In the rows, zero is written as 128.
[ 95 138  76 175 183 138 121 136 148 132 114 118  87 107 181 107 119 122
 111 133 169 143  99 148 135 171 118 102 137  98 139 125 157 130 117 105
 165 126 132 177 112  60 140] -> 7
[106 167 126 131 144 128 165 128  94  80 156 152 120 114 157 122 157 116
  76  86 152 119 125 114 159 145 106 168 118 140 129 153 211 160 182 183
 122 151  79 158  84  97 151] -> 8
[ 96 139  71 164 177 138 118 128 148 125 123 104  91 101 161 117 138 123
 109 129 165 147  92 152 138 169 116  94 137 105 143 124 155 117 116  96
 180 116 126 168 125  53 126] -> 4
[107 179 124 133 139 122 149 126  87  85 143 144 118 107 153 132 166 124
  74  74 138 127 108 102 158 145 103 160 113 156 136 170 199 153 173 167
 110 144  91 158  66  83 161] -> 3
[149 136  53 119 121 151 205 146 112  84 121  89 143 140 123 149 126  75
  75 132 136 153 125  55  83 164 115  99 134 156 164 136 117  88 106 154
 122 111 135 122 130 107 141] -> 2
[105 106 100 172 126 142 146 105 103 155 157  88 169 104 108 197 102  84
 114 131 179 154  59 139 143 129  80  67 125 150 110 164 146 120  51 167
 131 107 134 131  77 120 131] -> 2
[ 97 135  84 155 185 128 109 132 147 127 115 103  87 115 188 105 119 128
 105 123 170 136 115 156 138 175 116 101 128  89 153 113 180 138 144 101
 179 130 120 167 128  63 124] -> 8
[107 138  73 152 186 130 113 130 138 132 111 107  83 115 178 113 121 143
 103 113 170 142 115 154 142 164 105 108 126  87 144 122 159 131 129 102
 176 132 118 165 122  54 134] -> 1
[107 114 103 159 110 136 167  98 100 145 155 112 160 102  94 192 111 108
  94 114 198 145  49 124 152 127  93  65 134 148 107 134 159 139  29 185
 135 118 130 129  73 134 132] -> 0
[145 150  63 107 108 152 194 138 127  80 100  83 148 147 115 152 134  82
  99 125 136 153 113  50  88 147 126 102 133 163 179 148 132  93  94 140
 133 110 133 139 119 107 138] -> 3
[102 156 129 137 146  98 174 130  99 106 163 151 118 117 158 135 149 113
  77  91 139 123 128 102 143 139  98 170 103 147 130 178 211 153 186 179
 126 134  92 170  60  82 183] -> 6
[100  98 112 172 134 143 147 112 107 163 160  87 169 112 114 192  97  84
 129 130 178 151  64 149 147 119  88  66 122 144 109 167 153 124  63 165
 128 110 137 141  86 125 134] -> 2
[103 139  85 146 171 125 103 136 143 122 113 103  80 111 185 117 120 133
 102 111 166 142  99 140 144 166 107  97 121 105 157 116 161 136 134 105
 168 126 115 162  98  65 131] -> 3
[106 102 102 176 123 144 151  99 108 162 149  82 175 113  90 207 111  87
 117 126 179 149  41 137 142 114  74  67 128 148 110 167 146 113  37 158
 140 105 135 135  74 130 129] -> 0
[ 92 138  76 154 187 124 112 133 146 126 125 111  83 102 175 121 118 141
 100 113 168 136 100 153 146 177 107  99 110  93 146 112 153 132 135 110
 184 130 119 162 118  78 135] -> 5
[100 152  83 147 179 113 121 136 155 141 127 113  81 105 166  97 112 128
 104 130 169 139 112 138 129 163 111 107 128 100 152 120 173 138 125 108
 172 121 123 172 103  63 147] -> 6
[112 114 101 144 115 147 153 102  99 139 154 105 162 108 102 186 109 101
 104 138 201 154  63 129 152 130 101  74 136 151 102 132 151 129  16 179
 125 115 138 128  80 127 126] -> 1
[ 98 135  76 152 173 136 120 125 146 121 126 106  91 103 167 113 140 128
 118 130 170 145  96 145 139 168 117 107 126 107 142 120 163 129 115 106
 174 121 125 170 118  58 126] -> 4
[ 98 155 120 152 146 119 173 125  95 110 152 146 129 125 149 146 152 122
  85  84 135 125 114 123 153 136  92 157 104 141 126 188 198 149 173 175
 129 139  91 164  76  88 172] -> 0
[100 151  73 163 184 129 121 126 147 142 117 115  88 106 166 102 123 143
 115 118 163 145  96 150 142 158 112 103 126  94 145 133 158 139 125 105
 176 128 114 170 116  65 138] -> 0
[103 161  67 153 180 142 117 131 136 129 110 106  84 104 163 108 119 133
 104 121 176 143 106 153 142 167 109 101 139 101 145 124 147 131 118 101
 173 122 125 165 124  46 133] -> 1
[ 98 151 113 136 153 132 172 131  94  84 155 158 118 107 165 129 161 124
  86  85 161 122 115 106 156 148 106 165 118 144 118 164 198 162 176 175
 117 153  81 172  78  89 165] -> 7
[153  82 112 139 103 151 189 137 128  98 113 168 162 111 138 125  90  74
 109 188 116 146 142 122 142 136 117 129 111 124  85 120  51 141 102 134
 151 119 134 116 197 152 132] -> 0
[140 134  56 129 116 158 208 137 125  85 113  92 148 139 112 163 128  74
  90 125 133 149 112  66  85 158 118 103 125 152 161 139 118  80  88 150
 148 110 149 131 130 116 146] -> 5
[ 98 150  86 152 181 122 105 135 144 122 122 106  79 106 182 105 120 133
  93 120 182 133 110 151 148 172 110  99 130  86 153 109 185 143 133 110
 171 128 118 171 113  66 125] -> 8
[149  99 132 124  89 152 166 152 136  86 109 162 159 111 155 114  83  73
 108 187 128 145 162 113 155 142 117 125 102 131 102 115  55 151 109 136
 135 121 131 115 186 142 125] -> 3
[ 94 167  75 151 176 128 107 132 144 125 111 101  84 103 176 108 128 140
 110 114 162 148  87 141 138 174 122  98 132 109 156 127 165 133 129  97
 165 130 121 174 102  55 130] -> 3
[152 143  56 112 122 162 202 133 128  88 103  90 150 150 104 153 130  78
 101 139 144 155 123  75  86 141 120 105 138 153 171 147 111  77  85 136
 148 107 132 126 131 101 131] -> 1
[139  73 130 136  93 150 170 152 136  94 120 164 161 114 156 115  88  70
 123 194 126 147 173 126 152 149 120 135 105 124  85 113  72 150 114 131
 139 114 145 132 210 130 131] -> 4
[102 116 111 158 101 137 144 108 106 145 143  95 161 110 118 189 102 101
 110 121 189 153  65 111 150 129 100  75 118 156 116 143 164 143  45 178
 124 111 144 139  71 123 134] -> 3
[ 98 144  83 156 178 125 106 131 141 119 122 108  81 104 184 108 123 131
  92 125 178 135 104 153 145 178 111  96 136  92 152 110 179 136 129 109
 170 128 119 165 110  65 122] -> 8
[147  82 123 132  96 154 174 145 131  94 117 163 160 111 141 130  84  75
 102 191 121 141 161 118 153 151 120 120  99 123  85 109  44 137 108 133
 149 118 148 113 206 150 130] -> 5
[158 143  63 119 111 154 199 121 125  93 104  92 152 148  91 154 136  87
  98 113 133 147 110  60  82 135 108 110 126 155 168 144 118  94  85 149
 140 115 129 123 127 117 129] -> 0
[108 102  97 156 119 140 154 103  93 141 161 105 161 101 110 194 105  94
  99 129 188 154  58 136 149 137  96  62 132 155 103 140 156 129  38 179
 124 118 130 125  83 130 134] -> 2
[150 101 130 123  88 146 168 146 127  86 106 154 156 107 151 129  94  74
  96 186 124 145 152 110 154 147 118 122 111 135 102 114  61 139 106 127
 129 117 133 110 181 133 125] -> 3
[150 140  58 119 113 150 215 135 122  85 113  94 150 142 116 149 133  87
  88 123 140 149 115  57  88 150 114 104 129 151 159 136 118  97  85 155
 135 119 133 127 130 116 138] -> 0
[149 129  56 117 126 154 204 134 117  88 115  89 146 142 115 158 127  70
  97 138 133 157 113  66  86 149 119  96 137 158 165 147 122  81  97 141
 136 111 127 125 131 111 135] -> 2
[ 98 123  80 150 173 120 113 133 142 119 129 105  86 110 175 121 136 136
 100 124 172 141 103 140 146 171 109 101 123 100 141 107 166 129 125 109
 172 123 119 163 113  69 128] -> 4
[142 150  63 117 102 155 199 142 122  74 104  86 145 140 125 148 133  78
  82 124 141 150 115  52  88 155 121 102 132 164 177 133 128  93  89 146
 127 111 137 127 114 106 140] -> 3
[110 175 111 118 153 128 172 130  83  82 154 150 119 111 153 127 165 130
  75  82 159 124 124 111 158 144 103 165 117 147 127 167 186 149 164 175
 115 150  80 156  80  81 159] -> 1
[143 140  60 118 120 165 203 127 126  88 110  89 149 145 102 161 133  81
  96 125 132 147 110  58  92 150 125 110 121 154 159 139 120  85  91 151
 153 111 142 132 139 117 137] -> 5
[104 120 100 153 100 142 144 101  99 134 143  97 157 102 108 197 116  99
  98 128 185 155  48 110 148 141 103  71 135 167 118 136 161 128  32 169
 125 107 139 130  63 120 130] -> 3
[ 92 126  82 156 177 127 109 132 147 125 127 108  89 102 172 117 129 130
 117 119 174 141 106 157 142 165 108  94 124 102 147 115 166 132 125 100
 177 121 121 165 122  64 129] -> 4
[ 98 146 120 151 150 122 174 132  99  93 148 155 124 114 166 140 149 113
  88  96 154 123 114 111 156 142 104 159 114 143 118 176 188 155 178 171
 122 144  90 173  79  88 166] -> 7
[108 109 101 163 104 127 157 105 111 150 158 106 154 100 100 190  99  90
  89 131 190 147  67 120 139 131  89  77 135 154 112 133 169 128  37 178
 135 105 137 130  66 123 150] -> 6
[105 146  65 169 179 137 125 123 140 138 114  99  95 104 151 123 127 130
 101 115 161 143  83 157 138 159 108  83 136 102 150 134 149 122 117  96
 175 120 124 161 126  61 135] -> 0
[102 143  79 155 183 122 111 134 146 121 119  98  83 110 181 117 122 125
  98 125 171 139  97 163 140 175 114  91 139  93 154 110 174 122 131  98
 177 128 123 163 111  66 120] -> 8
[138  89 123 121 101 145 173 161 133  92 119 164 158 110 172 111  88  76
 101 196 132 149 167 108 159 153 123 125 100 128 101 121  72 152 110 142
 130 118 129 128 182 136 139] -> 3
[147 149  51 122 106 137 214 140 134  86 113  85 147 137 105 154 118  69
  75 136 130 152 124  53  74 161 115 102 141 159 166 131 123  83  92 148
 145 102 142 125 129 102 149] -> 6
[101 120  75 157 173 127 118 131 147 118 125 107  84 103 169 126 138 128
 101 126 171 141  87 159 143 173 107  94 138 100 147 104 164 115 118  97
 180 123 115 157 110  62 127] -> 4
[141  57 121 132 106 153 189 145 134  87 126 169 153 107 159 126 107  68
 120 199 118 147 156 124 151 141 128 142 107 124  81 115  71 131 117 130
 157 111 129 129 202 138 132] -> 4
[144  57 102 141 115 163 198 148 133  92 111 172 162 112 158 134  87  53
 115 202 125 148 151 115 138 144 124 131 111 125  76 128  51 134 112 133
 161 115 140 138 203 143 136] -> 7
[ 96 124  79 159 180 123 114 134 147 125 123 103  87 111 176 118 135 134
 108 119 172 140  99 152 139 169 111 101 128  94 148 116 169 129 134  94
 179 126 122 171 118  58 129] -> 4
[146 130  55 112 124 158 209 133 132  87 108  93 149 137 104 167 127  73
 106 130 134 151 107  65  87 150 121 108 125 155 161 137 110  78  88 145
 157 111 137 129 139 124 137] -> 5
[148 138  48 115 106 140 210 137 132  87 115  85 141 136 102 155 126  74
  80 124 138 146 124  53  69 153 113 100 138 162 177 131 128  83 101 143
 146 103 132 126 124 106 149] -> 6
[ 98 177 126 120 142 116 161 136  95  87 148 144 117 110 164 130 157 128
  85  75 155 126 118  97 160 144 103 160 108 153 140 169 202 164 181 174
 111 148  77 165  63  86 163] -> 3
[ 95 148  77 158 179 118 116 133 159 153 124 101  87 106 162 101 107 128
 121 129 162 145 110 143 125 163 113 105 127 100 150 126 170 138 132  99
 179 113 129 177 113  57 148] -> 6
[142 137  50 125 108 161 211 135 125  79 112  88 153 135 102 166 124  71
  86 120 139 146 113  62  83 156 113  96 122 160 162 130 101  82  89 153
 152 109 144 120 136 125 140] -> 5
[151  84 127 137 104 154 173 139 136  92 106 157 160 118 153 120  90  63
 118 194 113 140 156 137 141 141 127 145 108 118  92 117  72 138 127 128
 149 118 136 126 209 140 117] -> 8
[104 150  78 154 182 137 116 133 142 135 113 111  91 115 171 103 116 131
 111 129 178 140 110 152 142 155 107 109 130  96 145 130 145 137 121 106
 172 123 120 166 112  56 136] -> 1
[ 93 161  76 153 169 134 107 129 141 129 107 103  87 103 169 109 121 131
 115 112 167 145  87 145 138 168 115  94 127 113 156 131 161 140 124  97
 171 121 125 179 105  53 132] -> 3
[149  76 123 141 104 153 178 143 131  86 119 163 160 113 156 126  83  50
 109 204 123 149 144 137 142 146 125 135 112 124  88 110  72 134 110 140
 152 111 142 124 190 146 118] -> 8
[102 156  69 153 176 144 121 128 138 131 109 101  94 116 165 111 118 131
 108 126 171 145 106 148 135 170 111 102 134 102 143 127 145 129 113 107
 170 123 128 164 125  47 131] -> 1
[106 113 111 146 113 142 160 108  98 142 155 115 158 108 112 179 107 108
 105 132 202 147  77 127 153 127 103  84 133 147 101 134 153 137  29 183
 125 117 137 132  77 126 135] -> 1
[ 94 136  82 158 168 133 122 125 147 128 123 109  88  99 163 116 132 127
 118 133 175 146  90 146 145 165 118  96 137 103 133 115 158 133 109 103
 181 118 122 170 118  58 128] -> 4
[100 111 101 160 112 141 159 102 104 136 158 108 164  98  98 207 103  97
  99 121 193 149  52 127 152 135  95  65 120 156 102 137 140 124  33 184
 147 114 145 129  79 142 132] -> 5
[ 95 157 122 146 146 120 171 130  92  97 156 147 126 119 149 154 148 111
  81  84 141 123 118 109 157 142  92 160  91 147 124 184 185 146 183 179
 138 134 100 167  72  95 173] -> 5
[106 109 116 158 110 139 151 103 105 134 157 106 165 109 114 189 106  91
 100 138 195 147  67 129 155 134 104  75 134 148 109 133 176 135  36 186
 134 111 141 131  77 132 123] -> 8
[106 100 110 162 116 125 154 102 122 161 155  90 170 107  88 202  94  75
 122 132 182 151  54 132 128 113  83  70 128 152 114 156 156 118  43 160
 149  99 134 142  71 131 137] -> 6
[154  86 123 130 109 153 178 146 133  86 116 160 158 117 154 118  90  62
 108 198 121 142 153 121 139 147 127 142 114 120  92 110  69 140 120 142
 151 116 140 123 196 147 116] -> 8
[147 143  54 127 113 150 214 135 126  90 108  89 149 139 109 151 130  82
  87 120 139 149 118  61  83 147 111  98 130 151 170 140 117  91  90 146
 141 110 133 122 132 112 141] -> 0
[ 97  94 103 180 127 154 147 107 117 155 140  96 171 111 103 199 106  81
 124 129 189 142  56 133 140 122  84  78 129 142 107 164 152 126  50 158
 138 108 135 155  89 124 132] -> 7
[ 98 147  80 163 178 135 110 131 145 128 116 104  87 111 175 108 120 121
 104 135 167 141 103 152 137 172 118 106 136  94 148 119 178 132 123 106
 173 118 128 174 117  61 128] -> 8
[106 112 102 161 118 154 152 102 109 154 143  89 175 113  94 196 104  87
 123 132 187 149  68 138 144 116  85  72 131 148 108 161 138 118  34 161
 143 106 137 133  89 117 128] -> 1
[143 132  54 116 124 161 208 136 132  82 102 106 147 137 109 152 131  78
 100 134 147 147 116  57  84 151 124 111 140 151 160 140 122  96  91 143
 144 115 130 144 140 113 133] -> 7
[138 139  50 127 117 164 210 141 126  79 105  93 148 134 118 150 131  68
  89 133 144 146 120  52  78 163 120 102 141 158 158 135 111  87  85 143
 133 109 140 135 140 106 138] -> 7
[150 127  59 116 114 147 206 131 137  97 110  91 139 143 102 154 126  70
  96 134 129 149 126  55  71 142 114 116 134 151 172 143 143  83  98 138
 154  99 132 139 126 104 151] -> 6
[100 122  79 155 174 125 117 129 141 119 125 104  87 105 171 121 139 130
 102 120 172 140  93 151 145 170 110  95 129 100 145 110 170 126 122  99
 176 124 122 165 117  60 127] -> 4
[103 161 118 152 146 116 175 125  92 101 151 150 123 118 157 142 156 119
  80  82 137 129 116 119 158 134  92 163 102 145 125 185 194 148 174 175
 125 138  85 161  71  84 174] -> 0
